Below are the code and all the weights of a small trained network. Each question names an input and a target symbol and asks about switching units off, where a switched-off unit gives its printed mean instead of its output.

import numpy as np


def w(rows, s, z=0):
    codes = np.array(rows[::2]) - 128.0
    scale = np.full(codes.shape[1], s)
    scale[-1] = z or s
    return codes * scale


def norm(h):
    return h / np.sqrt((h * h).mean(-1, keepdims=True) + 1e-5)


def f(y):
    return np.maximum(y, 0)


def softmax(a):
    e = np.exp(a - a.max(-1, keepdims=True))
    return e / e.sum(-1, keepdims=True)


def log_softmax(a):
    a = a - a.max(-1, keepdims=True)
    return a - np.log(np.exp(a).sum(-1, keepdims=True))


def net(x, mask):
    ids = ['αβδζηθλξπστφψω'.index(c) for c in x.split()]
    T = len(ids)
    res = E[ids] + P[:T]
    r = norm(res)
    for j in range(3):
        rows = slice(2 * j, 2 * j + 2)
        q, k, v = (r @ M[0][rows].T for M in (Q, K, V))
        z = softmax(np.where(np.tri(T) > 0, q @ k.T / 2**0.5, -1e9)) @ v
        o = O[0][rows]
        res = res + np.where(mask[j], z, o[:, -1]) @ o[:, :-1]
    y = f(norm(res) @ A[0][:, :-1].T + A[0][:, -1])
    res = res + np.where(mask[3:7], y, B[0][:, -1]) @ B[0][:, :-1]
    return log_softmax(norm(res)[-1] @ U[:, :-1].T + U[:, -1])


Q, K, V, O, A, B = {}, {}, {}, {}, {}, {}
E = w([
[159,132,127,181],'α',
[139,79,97,158],'β',
[161,124,141,185],'δ',
[192,115,143,205],'ζ',
[195,135,107,66],'η',
[142,71,94,162],'θ',
[142,128,120,250],'λ',
[163,184,177,170],'ξ',
[116,148,106,190],'π',
[137,83,96,157],'σ',
[107,119,158,165],'τ',
[130,55,121,97],'φ',
[116,42,128,109],'ψ',
[136,93,101,151],'ω',
],0.023)
P = w([
[85,92,84,253],'0',
[116,92,117,217],'1',
[121,98,129,192],'2',
[124,97,139,169],'3',
[122,105,145,151],'4',
[100,109,145,135],'5',
[97,119,155,120],'6',
[83,123,154,103],'7',
[76,128,145,111],'8',
],0.007)
Q[0] = w([
[127,190,148,48],'h1',
[161,201,169,248],'h1',
[136,206,165,171],'h2',
[144,80,94,92],'h2',
[190,151,141,146],'h3',
[120,203,167,104],'h3',
],0.018)
K[0] = w([
[212,198,30,192],'h1',
[119,188,212,47],'h1',
[128,188,214,143],'h2',
[191,78,15,93],'h2',
[248,135,161,209],'h3',
[149,175,73,188],'h3',
],0.012)
V[0] = w([
[48,9,147,126],'h1',
[76,136,201,198],'h1',
[137,116,78,159],'h2',
[117,183,174,161],'h2',
[188,149,157,158],'h3',
[140,85,143,121],'h3',
],0.011)
O[0] = w([
[34,167,155,162,255],'h1',
[134,107,255,94,180],'h1',
[83,131,71,75,194],'h2',
[155,235,100,133,114],'h2',
[22,137,49,156,155],'h3',
[132,81,93,135,170],'h3',
],0.0094,0.0082)
A[0] = w([
[92,132,130,174,207],'n1',
[194,106,120,121,69],'n2',
[161,146,118,7,251],'n3',
[82,78,178,48,61],'n4',
],0.013,0.0027)
B[0] = w([
[176,109,125,2,255],'n1',
[52,221,106,78,139],'n2',
[186,159,25,254,159],'n3',
[93,116,25,116,213],'n4',
],0.0093,0.0074)
U = w([
[97,11,136,141,160],'α',
[62,94,110,56,96],'β',
[143,88,158,242,89],'δ',
[206,66,213,60,120],'ζ',
[120,192,118,10,114],'η',
[173,152,12,157,125],'θ',
[144,126,131,112,77],'λ',
[88,144,250,118,163],'ξ',
[212,128,102,26,152],'π',
[140,131,134,118,74],'σ',
[57,186,140,165,113],'τ',
[60,193,103,169,105],'φ',
[228,57,144,166,109],'ψ',
[211,199,156,144,253],'ω',
],0.018,0.0065)

Each question gives the input, a string of symbols that net reads in full, and the target symbol t.
The units are the heads (2 rows each of Q, K, V and O) and the neurons (one row each of A and B). Each row of codes is followed by its name. A weight is (code - 128) times the scale printed after its matrix; where a second scale follows, it is the last column's (O, A, B and U).
mask holds one flag per unit, heads first, then neurons. A switched-off unit (its flag False) gives its mean, the last column of its rows in O or B, instead of its output. The means were averaged over made-up inputs and are rounded, as every weight is.
A unit's drop is (log p(t) with every unit on - log p(t) with that unit switched off) / (log p(t) with every unit on - log p(t) with every unit switched off).
The circuit of an input: a set's keep is (log p(t) with only the set's units on - log p(t) with every unit switched off) / (log p(t) with every unit on - log p(t) with every unit switched off). Starting from all 7 units, units are removed one at a time, each time the one whose removal leaves the highest keep (on an exact tie, the one counted first), for as long as the keep stays at least 0.8.
circuit, biggest first: the units of the circuit, biggest drop first
unit that matters most: the unit with the biggest drop
k most important neurons: the k neurons with the biggest drops, biggest first
heads that matter: for each layer, one digit per head in row order, 1 if its drop is at least 0.15 and else 0, layers parted by /
drop of u: that unit's drop, to one decimal
input φ λ φ λ, target φ: heads that matter : 110
input ξ ω δ, target ω: heads that matter : 110
input β β η β δ, target θ: heads that matter : 100
input α θ α, target π: unit that matters most : n1
input ω φ δ, target φ: heads that matter : 100
input σ ω ω δ π α, target π: circuit, biggest first : (h1, h3, n1)
input ζ σ β π, target η: circuit, biggest first : (n1, h1, h2, n4)
input δ ω σ ξ λ λ ζ, target ω: 2 most important neurons : (n2, n1)
input δ π δ, target ζ: heads that matter : 100
input τ ω π, target ξ: drop of h1 : 0.7
input ψ β δ ζ, target τ: drop of h1 : 0.9
input λ ξ β ψ π τ π, target ξ: drop of h1 : 0.6
